Below is a small trained network, with its code and all its weights. Each question gives an input and a class and asks what happens when units are switched off, that is, made to give their printed mean instead of their output.

import numpy as np


def w(rows, s, z=0):
    codes = np.array(rows[::2]) - 128.0
    scale = np.full(codes.shape[1], s)
    scale[-1] = z or s
    return codes * scale


def norm(h):
    return h / np.sqrt((h * h).mean(-1, keepdims=True) + 1e-5)


def f(y):
    return y / 2 * (1 + np.tanh(0.7978845608 * (y + 0.044715 * y**3)))


def log_softmax(a):
    a = a - a.max(-1, keepdims=True)
    return a - np.log(np.exp(a).sum(-1, keepdims=True))


def net(x, mask):
    res = np.array(x, float).reshape(1, 6) / 4 @ E
    u = 0
    for l in range(4):
        y = f(norm(res) @ A[l][:, :-1].T + A[l][:, -1])
        res = res + np.where(mask[u : u + 6], y, B[l][:, -1]) @ B[l][:, :-1]
        u += 6
    return log_softmax(norm(res)[-1] @ U[:, :-1].T + U[:, -1])


A, B = {}, {}
E = w([
[118,123,123],'x0',
[85,147,135],'x1',
[148,113,123],'x2',
[80,134,125],'x3',
[124,98,252],'x4',
[121,142,135],'x5',
],0.012)
A[0] = w([
[91,55,255,102],'0.n0',
[179,74,125,103],'0.n1',
[78,124,120,170],'0.n2',
[251,130,127,34],'0.n3',
[195,216,158,252],'0.n4',
[254,142,64,65],'0.n5',
],0.0083,0.0014)
B[0] = w([
[199,158,62,254],'0.n0',
[37,109,114,144],'0.n1',
[135,200,136,149],'0.n2',
[72,119,136,167],'0.n3',
[96,173,76,157],'0.n4',
[121,2,98,213],'0.n5',
],0.0086,0.0046)
A[1] = w([
[2,198,142,7],'1.n0',
[230,48,182,81],'1.n1',
[124,79,44,128],'1.n2',
[63,153,77,27],'1.n3',
[137,61,45,88],'1.n4',
[239,134,140,196],'1.n5',
],0.0076,0.0014)
B[1] = w([
[119,183,93,182],'1.n0',
[176,143,96,218],'1.n1',
[175,202,204,255],'1.n2',
[255,121,144,181],'1.n3',
[13,165,60,252],'1.n4',
[147,175,109,212],'1.n5',
],0.0055,0.0032)
A[2] = w([
[126,69,37,52],'2.n0',
[142,136,229,158],'2.n1',
[84,87,149,2],'2.n2',
[120,173,103,216],'2.n3',
[180,207,141,66],'2.n4',
[120,104,254,182],'2.n5',
],0.012,0.0025)
B[2] = w([
[175,98,89,253],'2.n0',
[180,237,81,173],'2.n1',
[66,146,90,108],'2.n2',
[173,11,193,225],'2.n3',
[32,128,198,207],'2.n4',
[169,255,66,171],'2.n5',
],0.0061,0.0051)
A[3] = w([
[75,5,144,252],'3.n0',
[106,113,100,76],'3.n1',
[85,131,188,32],'3.n2',
[208,54,39,181],'3.n3',
[2,98,196,69],'3.n4',
[175,242,117,225],'3.n5',
],0.0087,0.0023)
B[3] = w([
[83,222,254,173],'3.n0',
[154,186,168,131],'3.n1',
[138,97,45,124],'3.n2',
[131,72,243,253],'3.n3',
[121,7,125,145],'3.n4',
[35,151,220,209],'3.n5',
],0.0056,0.0068)
U = w([
[58,108,172,2],'0',
[241,255,20,254],'1',
],0.0055,0.00057)

Each question gives the input, the list of numbers given to net, and the class t.
The units are the neurons (one row each of A and B). Each row of codes is followed by its name. A weight is (code - 128) times the scale printed after its matrix; where a second scale follows, it is the last column's (A, B and U).
mask holds one flag per neuron, layer by layer. A switched-off neuron (its flag False) gives its mean, the last column of its row in B, instead of its output. The means were averaged over made-up inputs and are rounded, as every weight is.
A unit's drop is (log p(t) with every unit on - log p(t) with that unit switched off) / (log p(t) with every unit on - log p(t) with every unit switched off).
The circuit of an input: a set's keep is (log p(t) with only the set's units on - log p(t) with every unit switched off) / (log p(t) with every unit on - log p(t) with every unit switched off). Starting from the 12 units with the biggest drops (on a tie, the unit counted first), units are removed one at a time, each time the one whose removal leaves the highest keep (on an exact tie, the one counted first), for as long as the keep stays at least 0.8.
units of the circuit, in order: the units of the circuit, biggest drop first
unit that matters most: the unit with the biggest drop
top k neurons: the k neurons with the biggest drops, biggest first
top k neurons in layer l: the k neurons of layer l with the biggest drops, biggest first
drop of u: that unit's drop, to one decimal
input [-3,6,-1,5,4,1], class 1: units of the circuit, in order -> (2.n5 2.n1)
input [-5,-8,8,-4,-1,1], class 0: units of the circuit, in order -> (0.n0 0.n3 0.n1)
input [-6,7,7,-5,-3,3], class 0: unit that matters most -> 3.n3
input [2,5,-6,-5,8,4], class 1: units of the circuit, in order -> (2.n5 2.n1)
input [-5,4,5,3,5,-3], class 1: top 3 neurons -> (1.n4 3.n3 2.n1)
input [7,1,7,-3,-2,-6], class 0: top 2 neurons -> (0.n0 3.n0)
input [5,-2,6,-1,-4,7], class 0: units of the circuit, in order -> (3.n3 0.n0)
input [-4,0,0,-5,-4,-4], class 0: top 2 neurons -> (3.n3 0.n0)
input [3,0,-1,-1,-5,8], class 0: top 2 neurons in layer 1 -> (1.n2 1.n1)
input [-7,-6,8,0,-7,-8], class 0: top 3 neurons -> (0.n5 3.n3 0.n0)
input [-7,4,7,8,4,-1], class 1: top 2 neurons in layer 1 -> (1.n4 1.n0)
input [3,-6,4,-3,-2,-5], class 0: top 2 neurons in layer 3 -> (3.n0 3.n3)
input [5,-7,8,-3,-3,-3], class 0: drop of 0.n0 -> 0.2
input [-1,2,8,5,6,2], class 1: top neuron in layer 3 -> (3.n3)
input [-4,-1,-2,-2,6,4], class 1: drop of 2.n4 -> -0.1
input [2,-1,-1,-8,-2,8], class 0: drop of 0.n0 -> 0.2
